The rows lie along a hidden order. The number after each row says roughly how far along it the row is, from 0 to 30. A new part has a new order.
(in the rows, 100 means zero)
106, 109, 110, 99, 76, 106, 113, 111, 93, 114, 126, 81, 111, 117, 105, 134, 96, 104, 95, 106, 114, 87, 89, 131, 81, 106, 100, 138, 56, 99, 174, 92, 83, 134, 104, 111, 146, 132, 127, 117, 120, 103, 116, 82, 97, 100, 120, 93, 87, 78, 66, 71, 103, 83, 132, 86, 79, 121, 93, 81, 88, 113, 94, 97, 87, 53, 123, 139, 80, 73, 100, 87, 130, 108, 109, 135, 122, 100, 75, 105, 102, 93, 107, 120, 111, 107, 120, 158, 83, 88, 130, 135, 55, 111, 130, 71, 113, 117, 77, 116, 93, 150, 120, 101, 67, 54, 114, 122, 94, 114, 97, 85, 98, 106, 121, 86, 95, 94, 85, 117, 91, 106, 62, 103, 94, 94, 128, 106, 97, 60, 91, 98, 87, 96, 101, 133, 85, 84, 84, 76, 112, 93, 87, 107, 53, 131, 109, 79, 110, 106, 94, 88, 101, 108, 80, 100, 96, 111, 82, 161, 123, 82, 123, 111, 107, 105, 111, 85, 94, 95, 86, 53, 100, 110, 103, 103, 99, 96, 113, 92, 96, 113, 120, 90, 117, 76, 92, 114, 99, 77, 85, 121, 78, 98, 94, 91, 115, 105, 106, 102, 79, 95, 110, 74, 92, 108, 72, 100, 128, 113, 124, 69	3
98, 88, 121, 116, 87, 108, 123, 49, 114, 130, 101, 68, 137, 87, 93, 88, 130, 105, 77, 112, 115, 107, 109, 122, 89, 106, 96, 70, 96, 81, 67, 91, 121, 123, 127, 103, 77, 76, 89, 98, 105, 114, 104, 95, 84, 89, 91, 110, 98, 80, 119, 93, 76, 106, 101, 119, 86, 114, 106, 91, 94, 91, 126, 125, 102, 115, 107, 124, 98, 79, 93, 93, 54, 108, 96, 118, 93, 88, 91, 107, 97, 114, 96, 109, 80, 120, 94, 91, 73, 160, 114, 103, 83, 77, 110, 111, 90, 80, 116, 112, 62, 110, 104, 108, 101, 97, 93, 101, 110, 86, 96, 115, 107, 98, 140, 95, 100, 106, 98, 119, 103, 93, 47, 107, 115, 110, 80, 87, 109, 92, 72, 101, 85, 84, 75, 124, 85, 116, 85, 65, 118, 101, 94, 103, 105, 99, 138, 49, 114, 103, 100, 121, 91, 126, 111, 96, 104, 63, 92, 120, 109, 76, 82, 37, 81, 108, 100, 73, 123, 109, 94, 98, 110, 88, 102, 95, 106, 80, 75, 98, 112, 99, 125, 93, 95, 94, 115, 108, 99, 92, 102, 121, 95, 117, 89, 51, 83, 94, 94, 101, 101, 129, 73, 102, 108, 54, 103, 128, 106, 123, 112, 87	24
103, 95, 86, 97, 115, 107, 94, 119, 104, 96, 91, 109, 72, 124, 100, 100, 81, 48, 131, 93, 85, 94, 112, 64, 116, 113, 119, 104, 97, 102, 91, 116, 71, 70, 87, 79, 107, 135, 89, 100, 94, 99, 91, 56, 125, 93, 112, 116, 92, 106, 67, 124, 134, 111, 90, 83, 95, 94, 100, 106, 119, 92, 82, 81, 111, 50, 90, 72, 91, 124, 92, 105, 106, 81, 92, 98, 110, 113, 109, 119, 89, 97, 120, 76, 102, 93, 126, 94, 128, 77, 76, 80, 92, 116, 95, 112, 116, 120, 94, 112, 141, 34, 82, 102, 111, 117, 110, 99, 117, 108, 103, 77, 81, 103, 72, 105, 82, 93, 111, 71, 90, 87, 121, 101, 91, 83, 107, 89, 80, 97, 130, 116, 120, 110, 127, 91, 105, 42, 98, 130, 68, 128, 99, 116, 99, 88, 96, 127, 94, 88, 101, 95, 122, 95, 74, 128, 83, 128, 86, 88, 87, 113, 90, 126, 108, 94, 83, 87, 110, 97, 136, 108, 103, 124, 116, 101, 113, 115, 115, 116, 100, 103, 78, 112, 105, 122, 84, 104, 91, 99, 86, 100, 103, 83, 93, 140, 138, 73, 105, 84, 106, 91, 99, 111, 70, 122, 113, 98, 90, 69, 77, 91	9
95, 100, 97, 118, 125, 92, 109, 52, 117, 108, 115, 90, 118, 113, 90, 92, 144, 90, 105, 99, 107, 104, 105, 111, 107, 92, 106, 59, 127, 90, 30, 75, 115, 112, 146, 121, 89, 63, 98, 108, 103, 115, 91, 155, 110, 72, 86, 110, 94, 66, 100, 95, 69, 102, 108, 102, 91, 111, 92, 108, 99, 74, 70, 130, 69, 107, 102, 95, 114, 89, 97, 95, 66, 88, 92, 82, 118, 111, 135, 89, 89, 83, 85, 120, 107, 121, 99, 120, 68, 145, 94, 110, 113, 79, 94, 126, 94, 86, 98, 100, 75, 92, 98, 106, 104, 160, 100, 99, 110, 81, 105, 98, 105, 92, 120, 95, 109, 99, 103, 100, 92, 105, 105, 96, 125, 127, 78, 89, 91, 104, 86, 111, 87, 95, 88, 86, 125, 99, 78, 96, 112, 108, 100, 87, 123, 110, 124, 59, 102, 103, 117, 100, 95, 121, 112, 93, 109, 83, 123, 103, 106, 92, 94, 71, 86, 110, 82, 72, 153, 76, 138, 104, 100, 83, 96, 123, 99, 88, 92, 99, 110, 142, 117, 100, 89, 96, 130, 121, 114, 106, 130, 115, 110, 142, 131, 77, 75, 101, 88, 98, 89, 109, 104, 96, 91, 123, 73, 137, 82, 124, 87, 79	18
98, 93, 100, 122, 115, 100, 112, 36, 129, 128, 111, 73, 122, 96, 93, 102, 133, 84, 96, 93, 111, 106, 101, 120, 94, 99, 107, 70, 113, 90, 40, 78, 106, 112, 137, 115, 96, 69, 84, 113, 104, 108, 95, 135, 88, 84, 87, 115, 90, 71, 120, 93, 76, 95, 123, 112, 85, 120, 94, 112, 99, 82, 108, 128, 82, 91, 107, 108, 107, 78, 97, 92, 55, 98, 96, 97, 112, 82, 114, 94, 87, 86, 90, 119, 102, 131, 102, 96, 51, 158, 101, 116, 108, 82, 96, 122, 88, 83, 97, 100, 65, 96, 108, 107, 96, 126, 96, 104, 116, 77, 101, 106, 106, 97, 123, 93, 110, 102, 99, 110, 98, 81, 65, 109, 130, 122, 73, 96, 90, 98, 73, 99, 89, 93, 85, 105, 111, 124, 72, 100, 123, 92, 87, 90, 121, 111, 129, 46, 108, 102, 113, 118, 87, 124, 111, 90, 109, 69, 119, 115, 105, 74, 93, 54, 77, 109, 90, 63, 142, 87, 124, 99, 107, 86, 104, 109, 110, 87, 85, 98, 120, 135, 126, 98, 92, 92, 124, 112, 113, 94, 108, 119, 98, 132, 107, 66, 70, 105, 98, 104, 95, 119, 95, 112, 92, 82, 76, 121, 87, 131, 91, 67	26
91, 94, 98, 107, 121, 105, 99, 90, 112, 105, 87, 107, 109, 121, 81, 79, 117, 68, 96, 108, 85, 112, 116, 90, 120, 92, 102, 54, 127, 89, 3, 113, 118, 75, 123, 92, 71, 70, 81, 93, 91, 107, 85, 127, 114, 61, 85, 120, 105, 82, 118, 116, 87, 112, 65, 107, 84, 82, 95, 112, 109, 94, 93, 117, 73, 123, 91, 80, 118, 124, 95, 105, 39, 88, 91, 78, 93, 105, 119, 104, 91, 122, 102, 92, 84, 119, 83, 84, 99, 116, 84, 54, 96, 93, 77, 126, 105, 118, 98, 113, 94, 41, 81, 85, 126, 128, 83, 96, 114, 103, 100, 92, 94, 88, 118, 113, 85, 94, 110, 84, 97, 103, 117, 103, 106, 102, 59, 72, 103, 99, 101, 108, 101, 93, 95, 89, 113, 100, 92, 111, 106, 138, 121, 119, 122, 77, 118, 99, 98, 102, 108, 114, 108, 109, 135, 118, 109, 96, 102, 78, 97, 118, 68, 89, 92, 110, 90, 99, 139, 92, 142, 152, 101, 85, 103, 101, 86, 81, 83, 121, 95, 120, 82, 107, 83, 134, 126, 112, 81, 104, 115, 120, 110, 88, 94, 89, 113, 70, 94, 92, 103, 120, 87, 98, 99, 83, 107, 122, 77, 96, 84, 115	30
105, 93, 102, 85, 91, 99, 103, 156, 82, 78, 103, 112, 92, 124, 119, 112, 71, 94, 103, 100, 75, 93, 108, 85, 110, 101, 114, 130, 75, 108, 135, 121, 89, 72, 75, 90, 112, 133, 99, 95, 115, 86, 108, 64, 110, 118, 120, 93, 90, 115, 74, 120, 125, 100, 100, 99, 99, 90, 127, 101, 102, 109, 144, 81, 104, 67, 106, 89, 107, 118, 102, 104, 122, 114, 116, 111, 110, 114, 84, 111, 109, 81, 125, 87, 112, 81, 117, 95, 125, 53, 90, 86, 88, 128, 119, 94, 111, 122, 70, 121, 135, 87, 107, 90, 91, 64, 123, 105, 93, 115, 101, 89, 87, 108, 65, 110, 78, 91, 109, 85, 98, 108, 115, 113, 88, 71, 123, 123, 98, 77, 135, 107, 120, 103, 131, 108, 77, 70, 100, 127, 81, 110, 90, 116, 90, 87, 76, 140, 100, 103, 98, 86, 105, 90, 101, 102, 93, 132, 77, 117, 93, 101, 128, 145, 115, 101, 118, 125, 69, 101, 93, 87, 99, 137, 106, 90, 86, 119, 118, 107, 110, 93, 88, 108, 103, 130, 75, 90, 92, 94, 81, 91, 100, 68, 89, 137, 133, 84, 97, 95, 92, 81, 110, 91, 88, 119, 115, 80, 120, 72, 98, 104	17
96, 92, 86, 87, 106, 92, 88, 135, 90, 75, 111, 125, 101, 129, 101, 72, 80, 86, 86, 101, 73, 100, 102, 95, 116, 70, 105, 114, 111, 104, 59, 130, 102, 47, 108, 109, 69, 104, 113, 89, 97, 90, 101, 159, 109, 102, 98, 87, 109, 104, 110, 120, 123, 110, 89, 111, 112, 73, 125, 115, 108, 104, 108, 110, 95, 103, 92, 57, 130, 128, 93, 119, 64, 87, 113, 77, 100, 138, 119, 96, 113, 96, 94, 92, 111, 83, 85, 81, 148, 30, 82, 63, 109, 116, 88, 117, 100, 106, 88, 63, 124, 75, 90, 74, 108, 117, 105, 92, 96, 106, 97, 102, 103, 94, 57, 119, 85, 97, 111, 75, 104, 121, 148, 104, 90, 95, 83, 103, 100, 94, 121, 97, 107, 98, 106, 59, 104, 78, 103, 134, 99, 117, 109, 102, 114, 95, 79, 131, 100, 108, 118, 78, 85, 88, 155, 100, 83, 110, 131, 78, 83, 118, 113, 120, 97, 111, 106, 120, 85, 92, 131, 122, 94, 105, 100, 103, 79, 109, 108, 111, 108, 116, 65, 113, 86, 157, 111, 99, 85, 101, 117, 71, 98, 99, 106, 127, 136, 95, 96, 107, 102, 103, 116, 103, 94, 129, 102, 96, 95, 66, 76, 130	0
111, 101, 92, 97, 92, 102, 94, 116, 102, 99, 87, 106, 58, 92, 107, 121, 65, 98, 137, 93, 99, 74, 89, 72, 98, 132, 109, 127, 75, 103, 152, 91, 64, 97, 67, 72, 142, 150, 96, 97, 85, 94, 98, 26, 107, 127, 119, 101, 104, 127, 73, 99, 138, 98, 100, 75, 108, 106, 92, 91, 109, 103, 81, 67, 135, 64, 92, 99, 73, 97, 98, 101, 163, 92, 86, 121, 97, 91, 79, 112, 91, 81, 116, 80, 102, 76, 125, 115, 123, 82, 95, 111, 90, 117, 101, 87, 107, 105, 113, 102, 139, 98, 88, 114, 99, 84, 113, 100, 109, 107, 101, 89, 87, 110, 86, 91, 103, 99, 103, 99, 95, 81, 100, 89, 85, 88, 137, 96, 83, 108, 118, 104, 109, 112, 119, 110, 92, 62, 107, 96, 60, 100, 91, 103, 75, 101, 88, 128, 92, 85, 83, 96, 122, 85, 32, 122, 80, 134, 78, 91, 94, 102, 89, 136, 117, 84, 89, 92, 85, 115, 88, 85, 106, 121, 111, 100, 133, 121, 119, 95, 91, 75, 91, 100, 128, 69, 58, 95, 99, 101, 70, 87, 99, 79, 96, 139, 127, 97, 113, 91, 113, 74, 99, 112, 79, 116, 119, 77, 107, 83, 101, 80	0
106, 90, 78, 87, 89, 92, 89, 119, 97, 99, 104, 112, 86, 79, 101, 75, 67, 107, 120, 87, 105, 76, 78, 85, 95, 127, 105, 134, 56, 103, 161, 108, 54, 88, 82, 99, 129, 158, 141, 93, 103, 103, 119, 80, 92, 137, 127, 67, 112, 128, 77, 87, 130, 102, 110, 93, 113, 96, 87, 99, 105, 102, 72, 84, 154, 57, 77, 108, 86, 99, 87, 119, 120, 76, 100, 126, 102, 106, 94, 101, 100, 105, 99, 88, 121, 77, 124, 102, 145, 46, 95, 104, 80, 119, 102, 83, 83, 77, 118, 54, 129, 111, 94, 122, 98, 107, 117, 100, 107, 101, 92, 104, 102, 110, 62, 93, 110, 114, 101, 111, 120, 95, 88, 90, 89, 82, 134, 105, 94, 105, 124, 96, 84, 106, 98, 88, 97, 89, 130, 111, 70, 85, 99, 89, 77, 117, 84, 130, 97, 91, 93, 82, 104, 85, 70, 114, 62, 110, 114, 80, 95, 100, 107, 113, 120, 77, 96, 96, 68, 120, 105, 70, 106, 111, 104, 98, 127, 127, 123, 98, 101, 90, 83, 101, 124, 86, 85, 88, 96, 100, 90, 80, 88, 111, 82, 114, 112, 119, 119, 114, 109, 102, 104, 118, 89, 111, 115, 94, 103, 81, 87, 102	25
